Below is a small trained network, with its code and all its weights. Each question gives an input and a target symbol and asks what happens when units are switched off, that is, made to give their printed mean instead of their output.

import numpy as np


def w(rows, s, z=0):
    codes = np.array(rows[::2]) - 128.0
    scale = np.full(codes.shape[1], s)
    scale[-1] = z or s
    return codes * scale


def norm(h):
    return h / np.sqrt((h * h).mean(-1, keepdims=True) + 1e-5)


def f(y):
    return y / 2 * (1 + np.tanh(0.7978845608 * (y + 0.044715 * y**3)))


def softmax(a):
    e = np.exp(a - a.max(-1, keepdims=True))
    return e / e.sum(-1, keepdims=True)


def log_softmax(a):
    a = a - a.max(-1, keepdims=True)
    return a - np.log(np.exp(a).sum(-1, keepdims=True))


def net(x, mask):
    ids = ['αβγδεηθμξπστφω'.index(c) for c in x.split()]
    T = len(ids)
    res = E[ids] + P[:T]
    r = norm(res)
    for j in range(3):
        rows = slice(4 * j, 4 * j + 4)
        q, k, v = (r @ M[0][rows].T for M in (Q, K, V))
        z = softmax(np.where(np.tri(T) > 0, q @ k.T / 4**0.5, -1e9)) @ v
        o = O[0][rows]
        res = res + np.where(mask[j], z, o[:, -1]) @ o[:, :-1]
    y = f(norm(res) @ A[0][:, :-1].T + A[0][:, -1])
    res = res + np.where(mask[3:27], y, B[0][:, -1]) @ B[0][:, :-1]
    return log_softmax(norm(res)[-1] @ U[:, :-1].T + U[:, -1])


Q, K, V, O, A, B = {}, {}, {}, {}, {}, {}
E = w([
[182,84,145,159,115,199,94,197],'α',
[200,97,116,76,127,196,189,120],'β',
[77,75,90,144,155,126,25,121],'γ',
[102,75,35,101,100,193,103,95],'δ',
[129,67,150,95,156,87,56,139],'ε',
[102,65,128,132,82,182,66,176],'η',
[106,46,148,142,180,185,113,151],'θ',
[213,99,101,83,80,156,80,159],'μ',
[161,93,74,27,123,139,88,70],'ξ',
[196,135,103,129,181,130,86,121],'π',
[148,110,90,168,157,174,170,135],'σ',
[140,82,72,219,50,2,192,159],'τ',
[187,150,43,85,94,106,138,104],'φ',
[133,65,94,101,119,191,74,133],'ω',
],0.0084)
P = w([
[153,90,80,131,176,109,137,146],'0',
[161,149,116,167,104,139,97,81],'1',
[156,149,154,144,116,106,90,138],'2',
[153,92,135,164,149,114,114,103],'3',
[100,141,105,86,166,106,164,181],'4',
[153,158,27,205,182,173,186,182],'5',
[127,77,107,115,61,152,105,217],'6',
[164,8,141,189,154,127,177,71],'7',
],0.016)
Q[0] = w([
[169,84,136,112,41,148,59,162],'H1',
[173,103,130,175,127,130,90,42],'H1',
[140,159,114,122,121,148,135,193],'H1',
[172,103,133,175,157,163,133,80],'H1',
[192,80,64,157,190,129,113,144],'H2',
[118,115,171,83,128,95,159,66],'H2',
[193,9,34,99,101,59,146,205],'H2',
[79,182,138,109,184,177,134,109],'H2',
[89,144,161,55,128,65,152,93],'H3',
[74,115,146,83,175,103,179,168],'H3',
[94,228,69,134,205,139,160,133],'H3',
[181,110,146,195,189,138,141,35],'H3',
],0.014)
K[0] = w([
[147,23,137,122,162,102,153,97],'H1',
[109,120,95,96,170,130,151,192],'H1',
[163,110,193,143,103,105,105,95],'H1',
[100,143,127,71,135,85,133,194],'H1',
[89,126,89,179,55,58,149,181],'H2',
[115,143,142,105,199,191,154,143],'H2',
[114,44,76,247,66,65,199,96],'H2',
[126,215,128,112,117,177,56,138],'H2',
[81,176,84,155,165,203,179,87],'H3',
[122,188,114,164,49,143,128,46],'H3',
[164,226,146,159,74,151,45,159],'H3',
[82,181,81,40,151,107,150,237],'H3',
],0.013)
V[0] = w([
[38,113,75,221,86,109,82,101],'H1',
[187,141,127,205,141,223,95,168],'H1',
[108,77,107,71,48,100,51,202],'H1',
[90,75,90,92,42,248,235,113],'H1',
[194,101,110,107,130,140,164,155],'H2',
[175,106,188,84,190,168,77,128],'H2',
[69,149,102,130,62,75,154,186],'H2',
[149,129,123,210,87,101,192,180],'H2',
[4,141,64,151,166,57,54,78],'H3',
[30,137,134,238,149,85,199,187],'H3',
[100,99,194,1,212,171,89,22],'H3',
[68,100,209,167,194,243,105,166],'H3',
],0.0096)
O[0] = w([
[171,24,89,104,211,98,159,187,146],'H1',
[97,38,171,178,114,165,127,86,166],'H1',
[119,99,120,19,121,207,82,119,190],'H1',
[216,120,125,113,27,181,219,205,80],'H1',
[98,139,158,166,81,159,121,82,198],'H2',
[96,123,135,137,190,192,176,71,37],'H2',
[146,131,127,89,107,114,48,179,156],'H2',
[78,120,98,117,54,107,57,155,255],'H2',
[177,107,65,85,254,110,71,138,151],'H3',
[49,52,90,143,181,79,145,204,66],'H3',
[233,255,206,140,197,169,151,156,52],'H3',
[60,121,234,188,214,192,198,189,30],'H3',
],0.0099,0.0088)
A[0] = w([
[130,150,140,52,139,106,137,179,73],'N1',
[126,175,166,135,174,199,182,127,85],'N2',
[157,101,141,165,157,164,117,96,62],'N3',
[112,87,77,116,79,106,97,156,164],'N4',
[90,167,157,132,80,154,150,89,91],'N5',
[129,184,157,181,128,130,125,192,152],'N6',
[70,113,121,89,131,169,99,152,92],'N7',
[101,221,202,154,119,90,165,145,213],'N8',
[171,134,108,102,120,103,174,167,96],'N9',
[127,102,144,112,88,59,76,163,181],'N10',
[231,120,43,145,178,146,127,184,112],'N11',
[131,143,170,125,135,179,148,90,154],'N12',
[118,148,153,51,120,62,118,97,197],'N13',
[92,156,62,112,102,154,112,145,166],'N14',
[134,146,139,161,149,164,171,92,15],'N15',
[166,99,124,88,122,137,202,106,141],'N16',
[90,181,144,66,193,122,88,133,3],'N17',
[138,142,87,158,145,99,90,75,76],'N18',
[128,184,110,62,151,123,100,133,139],'N19',
[115,132,161,164,133,164,113,109,107],'N20',
[80,111,150,11,146,144,114,119,192],'N21',
[154,123,40,128,95,170,113,74,143],'N22',
[110,82,100,126,194,85,124,193,114],'N23',
[66,47,145,167,125,148,174,141,208],'N24',
],0.013,0.0055)
B[0] = w([
[192,151,127,179,97,59,89,127,126],'N1',
[126,147,113,109,137,19,93,159,143],'N2',
[127,102,146,108,44,109,158,174,141],'N3',
[136,171,106,171,107,113,108,167,253],'N4',
[109,94,120,91,189,135,165,83,145],'N5',
[132,185,110,91,161,47,80,139,130],'N6',
[219,126,81,92,33,158,95,161,151],'N7',
[188,152,30,90,154,65,189,119,137],'N8',
[147,100,187,183,131,166,115,156,127],'N9',
[132,152,100,190,117,125,49,127,240],'N10',
[188,6,166,143,113,156,147,43,162],'N11',
[84,147,176,87,147,95,128,175,155],'N12',
[84,170,133,159,139,194,83,116,182],'N13',
[158,103,120,154,124,117,100,208,186],'N14',
[134,95,129,121,72,99,61,195,135],'N15',
[102,154,191,164,103,129,64,166,142],'N16',
[30,189,100,203,80,189,176,152,132],'N17',
[119,121,166,173,144,95,123,138,162],'N18',
[97,156,84,148,171,173,165,169,158],'N19',
[124,95,166,118,142,106,142,168,138],'N20',
[118,226,76,140,59,169,93,164,175],'N21',
[166,112,163,114,155,92,112,201,233],'N22',
[158,132,53,55,162,112,164,68,167],'N23',
[179,170,51,132,160,147,141,157,184],'N24',
],0.011,0.013)
U = w([
[155,156,97,153,85,70,42,103,109],'α',
[132,151,86,72,94,192,125,198,81],'β',
[156,117,81,255,130,89,183,126,121],'γ',
[97,117,203,202,163,67,101,65,156],'δ',
[89,132,232,79,124,95,101,194,79],'ε',
[137,159,135,128,75,77,212,83,251],'η',
[151,99,81,100,210,131,133,67,153],'θ',
[73,112,176,45,69,160,78,51,25],'μ',
[226,40,188,173,135,119,125,126,21],'ξ',
[136,153,141,147,197,56,182,192,203],'π',
[205,211,149,83,175,118,107,90,38],'σ',
[64,59,85,31,97,32,133,104,72],'τ',
[51,194,165,153,175,171,115,135,170],'φ',
[55,90,140,163,101,173,173,122,224],'ω',
],0.0087,0.0026)

Each question gives the input, a string of symbols that net reads in full, and the target symbol t.
The units are the heads (4 rows each of Q, K, V and O) and the neurons (one row each of A and B). Each row of codes is followed by its name. A weight is (code - 128) times the scale printed after its matrix; where a second scale follows, it is the last column's (O, A, B and U).
mask holds one flag per unit, heads first, then neurons. A switched-off unit (its flag False) gives its mean, the last column of its rows in O or B, instead of its output. The means were averaged over made-up inputs and are rounded, as every weight is.
A unit's drop is (log p(t) with every unit on - log p(t) with that unit switched off) / (log p(t) with every unit on - log p(t) with every unit switched off).
The circuit of an input: a set's keep is (log p(t) with only the set's units on - log p(t) with every unit switched off) / (log p(t) with every unit on - log p(t) with every unit switched off). Starting from the 12 units with the biggest drops (on a tie, the unit counted first), units are removed one at a time, each time the one whose removal leaves the highest keep (on an exact tie, the one counted first), for as long as the keep stays at least 0.8.
units of the circuit, in order: the units of the circuit, biggest drop first
most important unit: the unit with the biggest drop
heads that matter: for each layer, one digit per head in row order, 1 if its drop is at least 0.15 and else 0, layers parted by /
drop of u: that unit's drop, to one decimal
input η τ ε β τ, target τ: units of the circuit, in order : [H3]
input β δ ξ η ε, target ξ: units of the circuit, in order : [H1 H2 N11]
input α α β, target ω: heads that matter : 011
input δ η γ, target ξ: units of the circuit, in order : [H1 H2 N11 H3]
input ε δ ξ α σ η ξ, target ω: units of the circuit, in order : [H3 H2]
input δ φ η δ ω σ, target β: heads that matter : 101
input α β μ, target ω: heads that matter : 011
input δ ξ γ π μ, target σ: units of the circuit, in order : [H3 H2]
input δ α θ, target ξ: units of the circuit, in order : [H1 N11 H2 H3]
input η φ δ δ ω φ, target ξ: heads that matter : 000
input θ θ δ η δ π δ γ, target ξ: heads that matter : 100
input α η δ ε ξ, target β: heads that matter : 111
input δ η π σ ξ ω, target δ: heads that matter : 111
input ξ δ ξ, target σ: heads that matter : 011
input μ δ δ, target μ: most important unit : H2
input ξ π φ δ η, target δ: heads that matter : 111
input η δ σ η ξ β φ η, target σ: heads that matter : 101
input δ γ σ β μ, target θ: units of the circuit, in order : [H3 H1 H2 N23]
input σ β γ, target γ: heads that matter : 111
input β π φ η φ γ δ, target β: heads that matter : 001
input τ φ ξ θ τ π, target σ: units of the circuit, in order : [H3]
input γ φ γ, target θ: heads that matter : 011
input θ ξ θ, target π: heads that matter : 011
input δ δ μ σ μ, target ξ: heads that matter : 101
input ξ π ε, target σ: units of the circuit, in order : [H3 H2]
input π σ π, target δ: drop of H2 : 0.3
input γ φ ξ β ε σ φ α, target φ: most important unit : H1
input τ β φ δ η π α φ, target β: drop of H1 : 0.5
input ξ θ ω β, target σ: drop of H1 : 0.2
